Facts:
q582 -Π-> c; q717 -Π-> c; q403 -Π-> b
q281 -Π-> a; q975 -Π-> b; q497 -Π-> c
q136 -Π-> c; q90 -Π-> a; q837 -Π-> a
q874 -Π-> b; q790 -Π-> c; q662 -Π-> b
q292 -Π-> a; q763 -Π-> c; q652 -Π-> c
q429 -Π-> b; q962 -Π-> b; q538 -Π-> a
q315 -Π-> c; q572 -Π-> b; q827 -Π-> b
q793 -Π-> a; q437 -Π-> a; q933 -Π-> b
q566 -Π-> a; q391 -Π-> a; q573 -Π-> b
q768 -Π-> a; q558 -Π-> b; q688 -Π-> c
q139 -Π-> b; q207 -Π-> b; q409 -Π-> c
q915 -Π-> b; q392 -Π-> a; q387 -Π-> c
q685 -Π-> b; q496 -Π-> b; q528 -Π-> b
q450 -Π-> a; q722 -Π-> b; q907 -Π-> c
q517 -Π-> a; q108 -Π-> b; q772 -Π-> b
q369 -Π-> a; q786 -Π-> a; q112 -Π-> c
q442 -Π-> a; q201 -Π-> b; q334 -Π-> c
q18 -Π-> a; q977 -Π-> c; q743 -Π-> c
q605 -Π-> c; q64 -Π-> c; q27 -Π-> b
q950 -Π-> a; q331 -Π-> c; q58 -Π-> b
q937 -Π-> a; q796 -Π-> b; q780 -Π-> c
q307 -Π-> c; q77 -Π-> b; q322 -Π-> b
q153 -Π-> c; q488 -Π-> a; q353 -Π-> c
q489 -Π-> a; q221 -Π-> b; q87 -Π-> a
q531 -Π-> b; q582 -τ-> q77; q717 -τ-> q652
q403 -τ-> q369; q403 -τ-> q139; q281 -τ-> q77
q281 -τ-> q87; q975 -τ-> q772; q975 -τ-> q58
q497 -τ-> q201; q497 -τ-> q915; q136 -τ-> q77
q136 -τ-> q108; q90 -τ-> q489; q90 -τ-> q108
q837 -τ-> q281; q874 -τ-> q331; q874 -τ-> q950
q662 -τ-> q786; q662 -τ-> q221; q292 -τ-> q517
q292 -τ-> q488; q763 -τ-> q796; q763 -τ-> q112
q652 -τ-> q907; q429 -τ-> q87; q538 -τ-> q77
q315 -τ-> q307; q315 -τ-> q517; q572 -τ-> q962
q827 -τ-> q153; q437 -τ-> q207; q933 -τ-> q566
q391 -τ-> q77; q391 -τ-> q793; q573 -τ-> q489
q768 -τ-> q77; q768 -τ-> q662; q768 -τ-> q58
q558 -τ-> q962; q558 -τ-> q387; q688 -τ-> q790
q139 -τ-> q77; q139 -τ-> q221; q409 -τ-> q77
q915 -τ-> q77; q915 -τ-> q429; q915 -τ-> q450
q387 -τ-> q77; q387 -τ-> q58; q387 -τ-> q221
q685 -τ-> q77; q685 -τ-> q58; q496 -τ-> q307
q496 -τ-> q573; q528 -τ-> q207; q450 -τ-> q77
q450 -τ-> q139; q722 -τ-> q907; q517 -τ-> q442
q108 -τ-> q334; q772 -τ-> q77; q772 -τ-> q207
q772 -τ-> q489; q369 -τ-> q437; q786 -τ-> q221
q442 -τ-> q77; q201 -τ-> q221; q18 -τ-> q77
q18 -τ-> q221; q977 -τ-> q58; q743 -τ-> q207
q605 -τ-> q58; q64 -τ-> q743; q27 -τ-> q488
q27 -τ-> q221; q331 -τ-> q77; q937 -τ-> q77
q780 -τ-> q77; q780 -τ-> q790; q780 -τ-> q27
q307 -τ-> q437; q307 -τ-> q58; q153 -τ-> q315
q153 -τ-> q582; q488 -τ-> q77; q353 -τ-> q334
q221 -τ-> q77; q87 -τ-> q58; q531 -τ-> q307

Known rows:
q87: [ -4  18 -10   8   9 -12   6   6  13  -5  -1 -10 -10 -15  -3 -16  21  -7
  23   1  -3  -7  10   1  10 -19   8   4 -11]
q307: [ -6  18  -2  -4  12 -13  -2  -4  12   0   2   8   1 -16  -2 -18   8  -9
  11 -10   6   2   4   9  16  -9   8   2 -18]
q429: [ -7  13  -6  -3   1   1   9   3  15   7  -1 -10   1 -12 -12 -14  23  -1
  10  -3   1   3   9  -3  19  -9   5   3 -13]
q786: [ -3  17  -8  10   8  -9   6   6  12  -5   1 -10 -10 -16  -2 -16  17  -7
  22   2  -2  -6  10   1  11 -17   8   2 -10]
q796: [ -2   3   2  20   5 -30  -1   7  26  22 -26   6  19   5 -16 -32   1  -8
   1  30 -26  17  29  -6   8 -22   3  18  -9]
q450: [ -2  18  -8   9   8  -8   6   6  12  -6  -1 -10 -12 -16  -1 -17  17  -6
  22   3  -2  -7  11   1  10 -17   6   2 -10]
q442: [ -3  23  -8   9   6  -7   2   5  13  -8   0  -7 -11 -18   0 -19  12  -3
  19   5  -2  -5  14   3  14 -16   6   3  -7]
q685: [ -6   5  -7  -6  -3  -2   3  -6  15   2   5  -7  -4  -8  -6 -13  23   2
   9  -3   2   6   8   1  18  -7   0   0  -5]
q915: [ -6  13  -4  -2   0   2   7   2  14   7  -1  -9   0 -12 -12 -14  19   0
   9  -1   0   3   9  -3  18  -8   3   3 -12]
q605: [ -4   3 -11  -7  11 -13  -4 -10   9  -2   7   3  -2 -10   1  -8  17  -9
  10 -16   5   1   2   8  13 -13   8  -2 -15]
q353: [  9  -6   7  -8   7  13  -7   2  27 -12  12   4   7 -20  10  -8  -1   5
   4 -30   7  10  -6   8   0 -39 -14  14  -1]
q437: [ -6  21  -2   7   9 -18  10   2  18  -4  -3  -4 -14 -17  -1 -22  14  -6
  25   7   0  -4   9   4   8  -9   2   7  -6]
q77: [ -5  22   1   3   1   5  10   9  17   9  -3  -8   4 -17 -16 -18  13  -2
   7   5  -1   3  12  -4  22  -8   3   5 -14]
q334: [  7  14  12   1  12  13   1  17  28  -3   2   4  12 -26  -1 -17  -8  -3
   7 -22   6   5  -3   5   5 -35  -6  16 -13]
q763: [  2 -14  -8  14  14 -44 -17  -9  16   8 -12  17  11   8   0 -19  -1 -13
  -1   9 -21  16  21   7  -1 -26   6   8  -8]
q64: [  4   3   4   5  19 -30  15 -13  18   9   7  15 -18 -17   0  -7  -1 -12
   6  -8  12   2   1  16   1  18 -18   2   2]
q58: [ -7  22   1   1   3   2  10   8  18   9  -5  -8   5 -15 -15 -20  17  -3
  11   3   1   2  10  -3  21  -7   5   7 -15]

Rows:
No name comes twice in this set of rows, the named rows included.
[ -6  -2   0  -1  16   0  -8 -10   4  -6  14   3  -7 -16   0 -10   5  -5
   4 -18  -2   2   2   8  12  -8   9  -5 -15] | q780
[  2  11   6   7  20 -23  16  -5  19  11   2  12 -13 -20  -4 -13  -2 -15
   8  -6  10   0   1  12   6  12 -11   4  -8] | q743
[ -1   4 -13  -5  12 -10  -5  -7   5  -2   7   2  -2 -11  -1  -4  15 -10
   8 -18   4  -1   3   7  14 -12   9  -5 -15] | q497
[ 15  35 -17  35   1   3   9  24   6  -2 -15  -9  -8 -27  -5  -3   1 -12
   7  -4  -3 -10  21  -5  19 -11  -8  -6  -6] | q793
[ -8  12   1  -1   2   8   4   2  13   5   3  -8  -1 -14 -11 -16  16   1
   6   0  -2   4  10  -3  20  -6   4   2 -10] | q27
[ 13  36 -21   1  17  22  18  -7  27   8   9 -17 -24 -22 -12 -25  -8  -4
  22  46 -17  -3  13  14  21 -34   8  -5 -18] | q950
[ -2   9   7  -4  -2  12   6   8  27   2   1  -7   6 -16  -6 -17  12   8
   8  -7   3  10   5  -1  12 -22  -8  14  -3] | q108
[ -4  14 -11   5   2 -10  -2  -2  10 -14   5  -5 -16 -14   6 -16  17   0
  18   1  -3  -3  12   4  12 -14   4  -1  -2] | q292
[ -7  26  -8  -4 -21   0 -14 -10  12 -11   7   7  -1 -15   6 -22   9  14
   3   6   2  15  20   6  34  -1  -2  -2   5] | q827
[ -7  15   2  -2   2  -3  10   2  19   8   0  -4  -1 -15 -11 -18  16   1
   9   1   3   5   9   0  17  -6  -2   8  -8] | q772
[  0   4 -13  -4  10  -7  -7  -8   7  -3   9   4  -3 -14   1  -6  11  -7
   5 -16   3   2   3   8  13 -12   6  -5 -13] | q409
[ -2   7  -3   6   1   1   0  -9  16   4  -1  -5   3   0  -7 -14  18   2
   8   7  -2  16  13   2   6  -7   0   3   1] | q933
[ -4  13   1   0   0   2   6   1  17   6   1  -6   2 -11 -10 -17  15   0
   9   4   0   7  10  -1  17  -7   1   2  -7] | q322
[ -2  19  -3  11   8  -7   6   3  14  -7  -1  -8 -10 -15   0 -19  13  -6
  21   8  -3  -3  12   3   8 -17   5   4  -6] | q392

Now the same nodes, written a new way:
Known rows:
q786: [ -2 -18  -3  -5  13  -4  -5 -22 -29   9  22   6  15  -7  11 -28  -3 -17
   4  23 -13   5  -8 -16   1   0  12  17  -4  20  12 -16  -2  19  -5  15
  -4   0   9  20 -25   9]
q685: [-13  -5   1   0  15  -3  -2  -5 -11  24  -5  -6   3   0   6 -23  -1 -11
   4  18  -5   4 -13 -12 -13  -1  -6  -3 -15  29   0 -12  -5 -23   2   9
  -4  10 -18   6  -8  25]
q722: [ -5  -7  -3   0  14  -8  -2   5 -16  20  -9  -3  -1  -5  10 -17   1 -20
  -6  30 -12  -5  -9 -12  -3   1  -2   5 -13  29  -3 -13   3 -12  -5   4
  10  25  -5  22  -5  -4]
q221: [ -9 -10   2   4  14  -6  -9 -17 -16  21  -6 -15   9  -4   8 -28  -4 -27
   4  24  -7  21  -6 -11  -9   8   0   7 -10  21   8 -13   8 -12  -1  17
  -2   6 -11  -3 -19  35]
q937: [ -9 -11  -6 -17   9  -2  -6 -14 -29  22   9  -1   3   0   0 -16   0 -10
  10  22 -12  11 -13 -14  -4   1  -1  -5  -9  13   2 -10  -5 -15   0   4
 -16   2 -18   5 -16  16]
q315: [ -6   7  -1   4   8  -9  -4   2 -45  24  -8  28   7   9   7 -24  -2  -4
   0  16 -17 -20 -12 -21   1  -8   1   2  -1  23 -14  -6 -15 -12   5  20
  17 -15 -15  11 -10  21]
q717: [ -7  -2  -5  17   0  -5  -3   3 -24  24 -10  12   1  -1   7 -13   0   0
  -1  25 -17 -13  -8 -15   3   0   3  10  -7  23  -7 -16  -7   3  -4  16
   6  -3  -4  25  -7   6]
q572: [ -3  -7   1   4  14  -6  -3  -6 -18  22  -2   6   7   1  10 -22  -1 -14
  -4  19 -10  -4 -10 -14  -6  -3   0 -12 -12  28  -7  -8   0  -5  -6   8
   5  16 -15   5  -6   0]
q27: [ -3  -9   3   3  18  -8  -4 -12 -23  18   2  -2  12  -3  13 -29  -3 -24
  -4  19  -8   4  -7 -14  -5   1   3   1  -8  27   1 -13   7   3  -4  18
   9  10  -7   9 -15  12]
q429: [ -6 -12   4   6  18  -5  -4 -14  -6  27   6  -3   5   3  13 -17  -5  -1
  -5   6  -5   2 -14  -6  -4  -5  11 -22 -16  27 -13  -8   4  17 -14  10
   0  -5 -17   0   2 -24]
q538: [ -8 -12  -6 -19   8  -3  -6 -16 -29  21   7  -3   3   0   1 -16   0  -8
  10  22 -11  12 -13 -14  -4   0   2  -5 -10  13   1 -11  -3 -15   0   3
 -17   1 -20   7 -16  15]
q139: [ -6 -12   2  -2   9  -7 -10 -18 -10  22  -7  -9   8   0  10 -24  -4 -21
   0  23 -10  18  -6 -11  -8   7   2   7 -12  22   3 -10   4 -20  -2  15
  -3   7  -5  -2 -15  25]
q497: [ -5  -4  -1  16  -3  -5  -5  -7 -22  23  -6  16   7   3   8 -16  -2   4
   1  18 -17 -10  -8 -15   2  -2   8   1  -7  21  -6 -14  -8   8  -7  19
   4 -13 -10  13  -9   5]
q662: [ -4 -10   3  12  16  -7  -5 -15 -17  16   4  -2  13  -4  14 -31  -4 -22
  -4  20  -9   3  -6 -13  -5   2   6   8  -8  29   7 -15   5   7  -6  19
  10  10   5  13 -17  16]
q977: [-14  -1  -2  17   1   1   2  -1 -16  21   0  17   6   2   6 -22   0  12
   5  16 -12 -19 -13 -14  -6  -7   2   9  -9  29  -2 -18 -18  -4   1  19
  -3 -14 -11  21  -6  15]
q108: [ -4  20  10  13  -3  -3  -1 -18 -20  18   3   4  11  -3   7 -20  13  -3
  -9  29 -17   7  -8 -19 -10   1  -3 -49  -6  35   1 -13  -8  -2  -6   4
   7  34 -36  19  -2  -3]
q780: [-10   0  -1  12  -4  -4  -5  -5 -26  25 -10  11   4   2   4 -17  -2   0
   5  19 -14  -3  -9 -14  -1   1   2   1  -7  16  -5 -14  -5  -5  -3  18
  -1 -13 -18   5 -11  20]

Rows:
No name comes twice in this set of rows, the named rows included.
[ -5   0   0  19   2  -3  -1  -4 -24  24  -6  18   3   0   5 -15  -2   3
   2  14 -14 -15 -10 -16   1  -2   6   1  -6  21  -5 -14  -7   7  -9  20
  12  -4 -25  18 -10  15] | q64
[  5 -12  -6  -7  14   3  -1 -20 -22  20  17  27   2   1   4 -14  -4  -1
   7   1 -17  -9 -13 -17  -4  -3  12  22 -15  18   9  -3 -13 -32 -12   4
   9  33 -33  27 -20  27] | q437
[ -2  -6  -1   2  10  -7  -7 -11 -12  23  -4   4   7   3  11 -21  -2 -12
  -4  20 -13   2  -7 -12  -7   0   6  -3 -15  28  -3  -5  -3 -21  -4   7
   6  18  -7   6  -6   3] | q403
[ -6   4   1  11   7  -8  -4   0 -40  23  -7  22   5   5   6 -18   0  -4
   0  16 -15 -15 -12 -18   2  -6   1  -3  -2  19 -15 -12  -7   1  -1  20
  11 -14 -23  11  -8   9] | q153
[ -9 -16  -4 -17  12  -2  -5 -18 -22  23  20  -1   3   1   3 -13  -1   3
   7  13  -9   9 -16 -10  -3  -3  10 -12 -11  13  -5  -9  -1   8  -7   5
 -20 -12 -20   4  -8 -10] | q281
[ -7  -8 -11  16   2  -6  -2  13 -22  23 -17   4  -4  -7   7  -6   2  -6
  -4  38 -19 -19  -8 -13   8   3  -2  31  -9  22 -10 -21  -2   4  -3  13
   5   3   5  40  -2  -4] | q652
[ -6   7   1  -4   7  -8  -8   3  -9  21  -6 -14  -2   4   9 -27 -15  -5
   3  27 -17 -12 -10 -14   0  -2   4 -51 -11  36   2   0   0  19  -6   2
   8  18   8  10 -17  16] | q573
[ -6  12   3  19 -10  -2  -2  -9 -27  22  -2  20  10   0   6 -15   8   7
  -2  25 -19  -6  -7 -21  -2   0   2 -21  -4  25  -3 -18 -14   3  -5  16
   4   3 -28  18  -6   3] | q353
[-11   7   1  16  -8  -3  -6  -8 -23  25 -11   6   3   1   2 -14   2   1
   4  25 -18   1  -8 -16  -3   3  -1 -13  -5  19  -1 -16  -7  -5  -1  16
  -3  -8 -27   8  -9  23] | q136
[  0  -4   2   8  18  -3   1  -7 -13  24  -4   9   2   0   7 -19  -5 -13
  -1   7  -9  -9 -11 -14  -7  -1   4  -5 -14  26   3  -7   2 -11 -14  10
  20  31 -40  14 -13  24] | q528
[ -9   0  -3  11   0  -2  -4  -3 -21  23  -5  29   8  10   8 -24  -1  13
   4  11 -21 -18 -12 -17  -6  -8   4  28 -13  32  -3  -6 -30 -39   7  18
   4  -9   0  20  -8  30] | q307
[ -7 -13  -3  -2   4  -6  -4   0 -10  27 -16   1   4   0   3 -22   0 -26
   7  26  -5   6  -7 -14 -15   3 -11 -18 -14  18  -2 -10   4 -22  -4   6
 -13  16 -21 -27 -13  16] | q77

Now the same nodes, written a new way:
Known rows:
q786: [-10  17  -8   0  16   0   7  14  18  10 -15  -2  12  11  -5 -16  -7  -6
 -11  -3   7   1 -12  18  -6   4]
q538: [ -9  17  -8  -1  10   0   7   9  19  10 -15   4  10  10  -3 -16  -6  -3
 -11   0   6   0 -13  22 -14   6]
q87: [-12  15  -7   7  11  -6  17  16  16  21 -16  -1   8   5  -7 -17  -6  -5
 -14  -7   4  -1 -16  20 -10   9]
q369: [ -9  21 -10  -1   9  -4  19  13  10  16 -18  -8   6   3   0 -19  -5  -2
  -4  -5  11   3 -16  15  -9   2]
q558: [ -6  14  -9  -2   0   5  16   7   1  19  -5   5  13   4  -3 -14  -2  -2
  -5  -6 -11   5  15  14 -21  10]
q108: [ -7  10  -7  -9   4 -10   7  16   4  13  -7  -2  12  16   4 -18   6   0
   3 -14 -13   1  -9  12 -27  10]
q58: [ -8   2  -8  -3  16 -18  18  18   6  23  -8  -3  11   2 -13 -18  -3  -9
  -8 -16 -11   6  -6   7 -13  13]
q573: [ -8  12  -8  -7   9 -10  11  15  -2  18 -10  -2   9   7   1 -18   2  -2
   2 -11  -8   3  -6  10 -25   8]
q685: [ -9  13  -7  -2   4  -6  11   9  -5  15  -9  11   9   3  -8 -17  -4   0
  -8  -4  -9   8   3  13 -28   7]
q528: [ -7  16 -11  -6   8  -7  18  12 -11  15 -10  -1   8  -2   0 -19   0   2
   3  -8  -2   9  -1   8 -28   3]
q136: [-11  22  -1  -3   1  -8  10   4  -5  -2  -6   1  11   9   5 -16   0  -4
  -3   1  -5  -1 -11  19 -16   4]
q688: [ -7  17  -3  -4   9  -4  10  10 -11  -3   0  10   6  13   3 -16  -9  -6
  -2   2   1  -2  -2  18   5   4]
q717: [-12  21  -3   6   6  -7  19   5  -1   5  16   1   9   2   9 -18  -9   3
  -4 -19   5  -4  -3  21  -5   3]
q353: [ -9  21  -1   1   8  -8  13  11  -4   1  -3  -4  10  14  12 -16   6  -2
   1  -5  -5  -5 -14  18 -12   7]
q307: [-10  19  -4   0   7 -16  24   8 -10  11  -9  -5   6  -4  -1 -17  -2  -7
  -4  -4   0   1  -9  14  -3   6]
q334: [ -9  14  -1  -3   7 -14  16  15   4   2  -1 -11  12  13   9 -16   5  -9
   2 -12  -6  -5 -21  14  -5   8]
q153: [ -7  17  -3  -6   2 -14  19  -3  -4   4  -4   5   8   0   0 -17  -5  -7
  -5   0  -2  -1 -13  19  -8   7]

Rows:
No name comes twice in this set of rows, the named rows included.
[ -3  10  -9  -6   5   0  22  12  12  21  -3  -5  15   4  -5 -14  -1  -8
  -5 -14  -9   3   9   8  -8  15] | q962
[ -7  17  -4   6  15   2  16  -6 -19  -2   4  10   6  17   2 -16   6  -4
   0 -19  14   5  -6  20  -7   6] | q763
[-10  23  -7   0   5  -1   8  17  13  17 -17  -1   9  11   8 -17   2   1
  -1  -4   4  -2 -19  22 -24   5] | q90
[-13  15  -4   3  12 -13  22   9   8   7  17 -10  10   2   6 -19 -10  -3
  -2 -26   4  -5  -7  16   3   4] | q907
[ -7   7  -9 -10  16 -10  10  15   9   9  -5  -7  14   9 -10 -17  -5  -9
  -7 -11 -10   5  -4   5 -12   9] | q221
[ -6   8 -11 -11  16 -15  21  17  -1  18  -9 -12   9   1  -4 -20  -1  -3
   3 -16  -2   7  -6   3 -13   5] | q207
[ -6  11  -4  -7  15 -10  13  15  -4  -2   0  -1   8  14  -1 -16  -9 -13
  -1  -4   0  -4  -6  15  13   4] | q790
[ -4   2 -10  -2  23  -3  14   3  -7  13   1   9   9  18  -6 -16   7  -3
   2 -32   5   9  -5  12 -15  14] | q796
[ -7  10  -4   3  23  -7  19  -2 -12   1   4   3   8  17   0 -16   6  -9
   0 -28  12   2 -13  17   4   9] | q112

